Below are the code and all the weights of a small trained network. Each question names an input and a class and asks about switching units off, where a switched-off unit gives its printed mean instead of its output.

import numpy as np


def w(rows, s, z=0):
    codes = np.array(rows[::2]) - 128.0
    scale = np.full(codes.shape[1], s)
    scale[-1] = z or s
    return codes * scale


def f(y):
    return y / 2 * (1 + np.tanh(0.7978845608 * (y + 0.044715 * y**3)))


def log_softmax(a):
    a = a - a.max(-1, keepdims=True)
    return a - np.log(np.exp(a).sum(-1, keepdims=True))


def net(x, mask):
    res = np.array(x, float).reshape(1, 4) / 4 @ E
    y = f(res @ A[0][:, :-1].T + A[0][:, -1])
    res = res + np.where(mask, y, B[0][:, -1]) @ B[0][:, :-1]
    return log_softmax(res[-1] @ U[:, :-1].T + U[:, -1])


A, B = {}, {}
E = w([
[123,127,126],'x0',
[103,1,208],'x1',
[126,133,128],'x2',
[63,75,27],'x3',
],0.0088)
A[0] = w([
[230,136,169,78],'N0',
[83,214,129,134],'N1',
[61,98,235,153],'N2',
[131,186,87,83],'N3',
[164,169,238,105],'N4',
[105,58,171,34],'N5',
[136,121,114,254],'N6',
[226,171,185,155],'N7',
[102,185,134,59],'N8',
[180,186,209,93],'N9',
[162,156,91,56],'N10',
[134,201,79,57],'N11',
[165,171,209,91],'N12',
[232,192,75,154],'N13',
[98,197,89,45],'N14',
[221,254,49,83],'N15',
[123,103,136,35],'N16',
[78,149,151,130],'N17',
[209,148,202,65],'N18',
[176,92,115,101],'N19',
[58,101,41,69],'N20',
[76,27,50,131],'N21',
],0.0095,0.0083)
B[0] = w([
[113,99,91,156],'N0',
[123,132,163,172],'N1',
[138,160,194,219],'N2',
[97,124,133,151],'N3',
[124,107,64,201],'N4',
[12,74,174,148],'N5',
[187,184,137,254],'N6',
[141,139,76,219],'N7',
[96,88,134,120],'N8',
[139,77,90,186],'N9',
[121,91,148,123],'N10',
[74,87,143,156],'N11',
[126,75,68,173],'N12',
[141,117,181,221],'N13',
[104,49,145,140],'N14',
[55,106,158,240],'N15',
[89,90,133,109],'N16',
[118,136,116,129],'N17',
[107,93,97,168],'N18',
[98,142,128,118],'N19',
[155,85,53,174],'N20',
[150,123,115,230],'N21',
],0.011,0.0071)
U = w([
[152,147,102,253],'0',
[147,75,12,4],'1',
[70,109,164,25],'2',
[161,164,106,176],'3',
],0.011,0.0071)

Each question gives the input, the list of numbers given to net, and the class t.
The units are the neurons (one row each of A and B). Each row of codes is followed by its name. A weight is (code - 128) times the scale printed after its matrix; where a second scale follows, it is the last column's (A, B and U).
mask holds one flag per neuron, in row order. A switched-off neuron (its flag False) gives its mean, the last column of its row in B, instead of its output. The means were averaged over made-up inputs and are rounded, as every weight is.
A unit's drop is (log p(t) with every unit on - log p(t) with that unit switched off) / (log p(t) with every unit on - log p(t) with every unit switched off).
The circuit of an input: a set's keep is (log p(t) with only the set's units on - log p(t) with every unit switched off) / (log p(t) with every unit on - log p(t) with every unit switched off). Starting from the 12 units with the biggest drops (on a tie, the unit counted first), units are removed one at a time, each time the one whose removal leaves the highest keep (on an exact tie, the one counted first), for as long as the keep stays at least 0.8.
circuit, biggest first: the units of the circuit, biggest drop first
most important unit: the unit with the biggest drop
top k neurons: the k neurons with the biggest drops, biggest first
drop of u: that unit's drop, to one decimal
input [-3,-6,-2,-2], class 2: most important unit : N15
input [-1,-7,6,-7], class 1: circuit, biggest first : [N9 N12 N4]
input [1,-8,-5,-5], class 2: circuit, biggest first : [N15 N11]
input [0,8,-7,-8], class 1: top 2 neurons : [N4 N12]
input [-3,7,1,-7], class 1: circuit, biggest first : [N4 N12]
input [1,-8,3,-7], class 2: top 2 neurons : [N15 N13]
input [-1,7,-3,-8], class 1: circuit, biggest first : [N4 N12]
input [-5,7,6,-8], class 1: top 2 neurons : [N4 N12]
input [1,0,8,-8], class 1: drop of N7 : 0.0
input [-1,3,5,-6], class 1: drop of N12 : 0.2
input [7,2,-1,-8], class 1: drop of N4 : 0.1
input [-6,-7,5,5], class 2: drop of N15 : 0.3
